Below are the code and all the weights of a small trained network. Each question names an input and a class and asks about switching units off, where a switched-off unit gives its printed mean instead of its output.

import numpy as np


def w(rows, s, z=0):
    codes = np.array(rows[::2]) - 128.0
    scale = np.full(codes.shape[1], s)
    scale[-1] = z or s
    return codes * scale


def norm(h):
    return h / np.sqrt((h * h).mean(-1, keepdims=True) + 1e-5)


def f(y):
    return np.maximum(y, 0)


def log_softmax(a):
    a = a - a.max(-1, keepdims=True)
    return a - np.log(np.exp(a).sum(-1, keepdims=True))


def net(x, mask):
    res = np.array(x, float).reshape(1, 7) / 4 @ E
    u = 0
    for l in range(2):
        y = f(norm(res) @ A[l][:, :-1].T + A[l][:, -1])
        res = res + np.where(mask[u : u + 4], y, B[l][:, -1]) @ B[l][:, :-1]
        u += 4
    return log_softmax(norm(res)[-1] @ U[:, :-1].T + U[:, -1])


A, B = {}, {}
E = w([
[240,143,218,79],'x0',
[105,166,129,84],'x1',
[255,175,52,235],'x2',
[75,85,83,157],'x3',
[128,178,103,238],'x4',
[170,231,91,123],'x5',
[103,131,170,136],'x6',
],0.0045)
A[0] = w([
[60,53,95,236,112],'L0N0',
[30,41,13,2,196],'L0N1',
[38,196,167,150,105],'L0N2',
[105,145,192,42,252],'L0N3',
],0.0062,0.0025)
B[0] = w([
[202,146,181,103,218],'L0N0',
[26,62,63,147,253],'L0N1',
[254,100,46,123,173],'L0N2',
[150,23,130,217,226],'L0N3',
],0.0097,0.0048)
A[1] = w([
[160,129,44,122,193],'L1N0',
[193,234,76,111,202],'L1N1',
[253,176,88,211,252],'L1N2',
[75,49,113,171,200],'L1N3',
],0.0075,0.0031)
B[1] = w([
[44,107,56,168,174],'L1N0',
[82,30,61,137,182],'L1N1',
[84,114,167,150,245],'L1N2',
[144,151,140,246,195],'L1N3',
],0.012,0.011)
U = w([
[11,42,79,230,213],'0',
[124,251,114,64,12],'1',
[192,97,232,166,128],'2',
[110,159,132,74,26],'3',
[109,200,107,25,3],'4',
[172,194,91,43,11],'5',
],0.014,0.0053)

Each question gives the input, the list of numbers given to net, and the class t.
The units are the neurons (one row each of A and B). Each row of codes is followed by its name. A weight is (code - 128) times the scale printed after its matrix; where a second scale follows, it is the last column's (A, B and U).
mask holds one flag per neuron, layer by layer. A switched-off neuron (its flag False) gives its mean, the last column of its row in B, instead of its output. The means were averaged over made-up inputs and are rounded, as every weight is.
A unit's drop is (log p(t) with every unit on - log p(t) with that unit switched off) / (log p(t) with every unit on - log p(t) with every unit switched off).
The circuit of an input: a set's keep is (log p(t) with only the set's units on - log p(t) with every unit switched off) / (log p(t) with every unit on - log p(t) with every unit switched off). Starting from all 8 units, units are removed one at a time, each time the one whose removal leaves the highest keep (on an exact tie, the one counted first), for as long as the keep stays at least 0.8.
units of the circuit, in order: the units of the circuit, biggest drop first
most important unit: the unit with the biggest drop
top k neurons: the k neurons with the biggest drops, biggest first
top k neurons in layer l: the k neurons of layer l with the biggest drops, biggest first
drop of u: that unit's drop, to one decimal
input [4,0,0,-6,-6,-7,1], class 2: units of the circuit, in order => L1N0; L1N1
input [4,0,2,8,2,-5,-2], class 2: most important unit => L0N0
input [8,3,1,8,-1,1,-3], class 2: units of the circuit, in order => L0N1; L0N2; L1N0
input [7,2,-6,-5,-7,-4,-1], class 2: top 3 neurons => L1N0; L1N1; L1N2
input [5,8,0,-8,-4,3,-1], class 2: top 2 neurons => L0N3; L1N0
input [8,6,-1,-8,-4,-5,3], class 2: top 2 neurons in layer 0 => L0N3; L0N1
input [8,-2,-4,-4,-7,-6,-3], class 2: top 2 neurons => L1N0; L1N1
input [4,-4,3,-4,-5,2,7], class 2: top 2 neurons => L0N1; L1N0
input [4,5,-2,-8,-3,0,-7], class 2: drop of L0N0 => 0.0
input [8,-8,0,0,-1,-8,5], class 2: drop of L1N0 => 0.3
input [4,7,-3,-8,-2,-4,5], class 2: drop of L1N2 => 0.1
